Here is a tiny trained network, its code and every weight. The questions are about switching its units off for an input and a class, where a switched-off unit gives its printed mean instead of its output.

import numpy as np


def w(rows, s, z=0):
    codes = np.array(rows[::2]) - 128.0
    scale = np.full(codes.shape[1], s)
    scale[-1] = z or s
    return codes * scale


def f(y):
    return y / 2 * (1 + np.tanh(0.7978845608 * (y + 0.044715 * y**3)))


def log_softmax(a):
    a = a - a.max(-1, keepdims=True)
    return a - np.log(np.exp(a).sum(-1, keepdims=True))


def net(x, mask):
    res = np.array(x, float).reshape(1, 6) / 4 @ E
    y = f(res @ A[0][:, :-1].T + A[0][:, -1])
    res = res + np.where(mask, y, B[0][:, -1]) @ B[0][:, :-1]
    return log_softmax(res[-1] @ U[:, :-1].T + U[:, -1])


A, B = {}, {}
E = w([
[46,109,52,169,80,199],'x0',
[253,7,5,6,239,253],'x1',
[153,135,138,118,128,108],'x2',
[63,112,72,158,91,177],'x3',
[3,250,6,5,249,18],'x4',
[136,133,144,125,139,118],'x5',
],0.0034)
A[0] = w([
[226,36,221,222,34,200,69],'n1',
[26,229,31,31,222,42,100],'n2',
[4,249,230,231,38,9,248],'n3',
[11,84,9,203,41,243,255],'n4',
[197,54,59,52,200,205,32],'n5',
[199,51,56,53,199,202,33],'n6',
[38,231,229,222,42,23,57],'n7',
[50,220,219,207,50,40,39],'n8',
[32,228,35,40,215,43,73],'n9',
[217,32,32,23,221,220,254],'n10',
[194,56,61,55,194,202,27],'n11',
[213,49,208,215,41,194,33],'n12',
[7,244,243,246,26,9,236],'n13',
[27,235,234,226,37,23,66],'n14',
[213,43,40,34,213,210,67],'n15',
[218,45,216,217,39,199,43],'n16',
[234,32,228,225,32,207,180],'n17',
[163,52,149,204,45,212,254],'n18',
[29,231,36,38,217,47,77],'n19',
[36,227,39,42,213,43,65],'n20',
],0.0037,0.0035)
B[0] = w([
[8,58,249,124,252,211,181],'n1',
[21,52,250,72,247,236,185],'n2',
[237,151,158,15,122,230,253],'n3',
[246,252,245,4,240,12,207],'n4',
[244,6,13,217,8,247,142],'n5',
[245,9,11,220,8,251,142],'n6',
[247,11,18,149,8,251,171],'n7',
[213,5,7,244,11,240,154],'n8',
[13,22,247,119,249,245,172],'n9',
[247,240,150,8,105,150,242],'n10',
[229,8,9,241,7,250,138],'n11',
[5,6,240,245,243,247,159],'n12',
[247,155,96,16,61,237,255],'n13',
[250,18,37,109,13,251,179],'n14',
[245,61,48,103,24,246,164],'n15',
[4,12,249,191,251,239,166],'n16',
[40,143,246,41,248,158,228],'n17',
[121,234,244,5,246,80,222],'n18',
[12,23,249,104,249,247,174],'n19',
[12,18,248,152,247,247,167],'n20',
],0.0036,0.0051)
U = w([
[4,7,245,176,251,233,9],'0',
[248,8,17,164,12,251,46],'1',
[205,248,176,30,190,38,242],'2',
[170,252,163,44,174,61,248],'3',
[163,239,162,89,168,74,237],'4',
[147,236,138,86,156,69,226],'5',
[27,174,16,252,48,5,3],'6',
[27,5,6,250,28,5,1],'7',
],0.0036,0.0035)

Each question gives the input, the list of numbers given to net, and the class t.
The units are the neurons (one row each of A and B). Each row of codes is followed by its name. A weight is (code - 128) times the scale printed after its matrix; where a second scale follows, it is the last column's (A, B and U).
mask holds one flag per neuron, in row order. A switched-off neuron (its flag False) gives its mean, the last column of its row in B, instead of its output. The means were averaged over made-up inputs and are rounded, as every weight is.
A unit's drop is (log p(t) with every unit on - log p(t) with that unit switched off) / (log p(t) with every unit on - log p(t) with every unit switched off).
The circuit of an input: a set's keep is (log p(t) with only the set's units on - log p(t) with every unit switched off) / (log p(t) with every unit on - log p(t) with every unit switched off). Starting from the 12 units with the biggest drops (on a tie, the unit counted first), units are removed one at a time, each time the one whose removal leaves the highest keep (on an exact tie, the one counted first), for as long as the keep stays at least 0.8.
circuit, biggest first: the units of the circuit, biggest drop first
unit that matters most: the unit with the biggest drop
top k neurons: the k neurons with the biggest drops, biggest first
drop of u: that unit's drop, to one decimal
input [-1,-7,4,0,-8,-4], class 0: circuit, biggest first : [n16, n12]
input [8,7,-2,-1,-6,-5], class 2: top 3 neurons : [n4, n18, n10]
input [8,-6,6,8,-5,-8], class 2: top 2 neurons : [n4, n18]
input [8,-4,-5,2,-5,1], class 2: circuit, biggest first : [n4, n18]
input [8,3,-2,3,-4,3], class 2: top 2 neurons : [n4, n18]
input [3,8,2,6,5,-5], class 1: drop of n6 : 0.3
input [4,-7,-5,-7,-5,0], class 1: drop of n18 : -0.1
input [-3,-1,2,-1,7,-2], class 0: drop of n19 : 0.2
input [-6,3,-1,-6,7,4], class 0: drop of n7 : 0.0
input [7,1,7,7,-1,-3], class 2: unit that matters most : n4
